Here is a tiny trained network, its code and every weight. The questions are about switching its units off for an input and a class, where a switched-off unit gives its printed mean instead of its output.

import numpy as np


def w(rows, s, z=0):
    codes = np.array(rows[::2]) - 128.0
    scale = np.full(codes.shape[1], s)
    scale[-1] = z or s
    return codes * scale


def f(y):
    return y / 2 * (1 + np.tanh(0.7978845608 * (y + 0.044715 * y**3)))


def log_softmax(a):
    a = a - a.max(-1, keepdims=True)
    return a - np.log(np.exp(a).sum(-1, keepdims=True))


def net(x, mask):
    res = np.array(x, float).reshape(1, 8) / 4 @ E
    y = f(res @ A[0][:, :-1].T + A[0][:, -1])
    res = res + np.where(mask, y, B[0][:, -1]) @ B[0][:, :-1]
    return log_softmax(res[-1] @ U[:, :-1].T + U[:, -1])


A, B = {}, {}
E = w([
[153,24,100,102,201,105],'x0',
[121,162,83,107,200,126],'x1',
[155,154,16,121,116,122],'x2',
[171,126,202,59,169,89],'x3',
[96,113,147,75,2,106],'x4',
[74,71,175,229,149,125],'x5',
[151,178,120,148,139,165],'x6',
[196,140,109,169,112,141],'x7',
],0.009)
A[0] = w([
[245,3,198,30,145,19,253],'neuron 1',
[153,96,141,243,233,172,96],'neuron 2',
[245,185,225,189,199,130,251],'neuron 3',
[34,238,239,212,105,139,226],'neuron 4',
[177,150,50,116,138,174,140],'neuron 5',
[50,103,235,186,48,115,69],'neuron 6',
],0.0054,0.0041)
B[0] = w([
[224,179,73,221,125,71,254],'neuron 1',
[134,119,66,167,195,163,186],'neuron 2',
[215,181,156,185,179,91,219],'neuron 3',
[173,172,193,198,2,114,207],'neuron 4',
[170,136,166,75,108,83,179],'neuron 5',
[117,70,224,89,57,179,174],'neuron 6',
],0.0085,0.0082)
U = w([
[116,51,105,153,170,144,177],'0',
[166,160,145,122,101,88,229],'1',
[80,83,208,95,90,145,3],'2',
[96,147,92,2,151,150,8],'3',
],0.012,0.0045)

Each question gives the input, the list of numbers given to net, and the class t.
The units are the neurons (one row each of A and B). Each row of codes is followed by its name. A weight is (code - 128) times the scale printed after its matrix; where a second scale follows, it is the last column's (A, B and U).
mask holds one flag per neuron, in row order. A switched-off neuron (its flag False) gives its mean, the last column of its row in B, instead of its output. The means were averaged over made-up inputs and are rounded, as every weight is.
A unit's drop is (log p(t) with every unit on - log p(t) with that unit switched off) / (log p(t) with every unit on - log p(t) with every unit switched off).
The circuit of an input: a set's keep is (log p(t) with only the set's units on - log p(t) with every unit switched off) / (log p(t) with every unit on - log p(t) with every unit switched off). Starting from all 6 units, units are removed one at a time, each time the one whose removal leaves the highest keep (on an exact tie, the one counted first), for as long as the keep stays at least 0.8.
circuit, biggest first: the units of the circuit, biggest drop first
top k neurons: the k neurons with the biggest drops, biggest first
drop when u is switched off: that unit's drop, to one decimal
input [-5,5,6,-6,4,-8,-4,7], class 3: top 2 neurons : neuron 1; neuron 4
input [-7,-4,4,0,3,-2,-8,-4], class 2: circuit, biggest first : neuron 1; neuron 3
input [2,-8,-8,-6,4,-2,-6,5], class 2: circuit, biggest first : neuron 6
input [-6,-6,2,0,-2,3,-1,-7], class 2: circuit, biggest first : neuron 1; neuron 6
input [-3,7,5,-6,0,1,0,-2], class 3: top 2 neurons : neuron 1; neuron 3
input [-4,-3,4,-4,-6,0,-6,-1], class 0: top 2 neurons : neuron 1; neuron 3
input [-7,7,-2,-8,4,8,5,0], class 2: circuit, biggest first : neuron 6; neuron 1
input [-4,-4,5,2,8,6,6,5], class 2: circuit, biggest first : neuron 1; neuron 6
input [7,6,-8,-7,3,6,7,-7], class 2: top 2 neurons : neuron 1; neuron 6
input [7,-3,0,-6,7,-3,0,5], class 0: top 2 neurons : neuron 4; neuron 3
input [-3,4,-8,-2,-3,6,-6,-2], class 2: top 3 neurons : neuron 6; neuron 1; neuron 4
input [-6,-5,0,-1,7,4,1,7], class 2: top 2 neurons : neuron 6; neuron 1
input [-8,-3,4,4,6,1,5,-5], class 2: drop when neuron 1 is switched off : 0.4
input [-2,1,0,-3,3,-8,0,-4], class 3: drop when neuron 3 is switched off : 0.1
input [6,5,-6,8,6,5,-5,-7], class 1: circuit, biggest first : neuron 1
input [2,-2,-3,-3,0,6,-5,0], class 2: drop when neuron 3 is switched off : 0.1
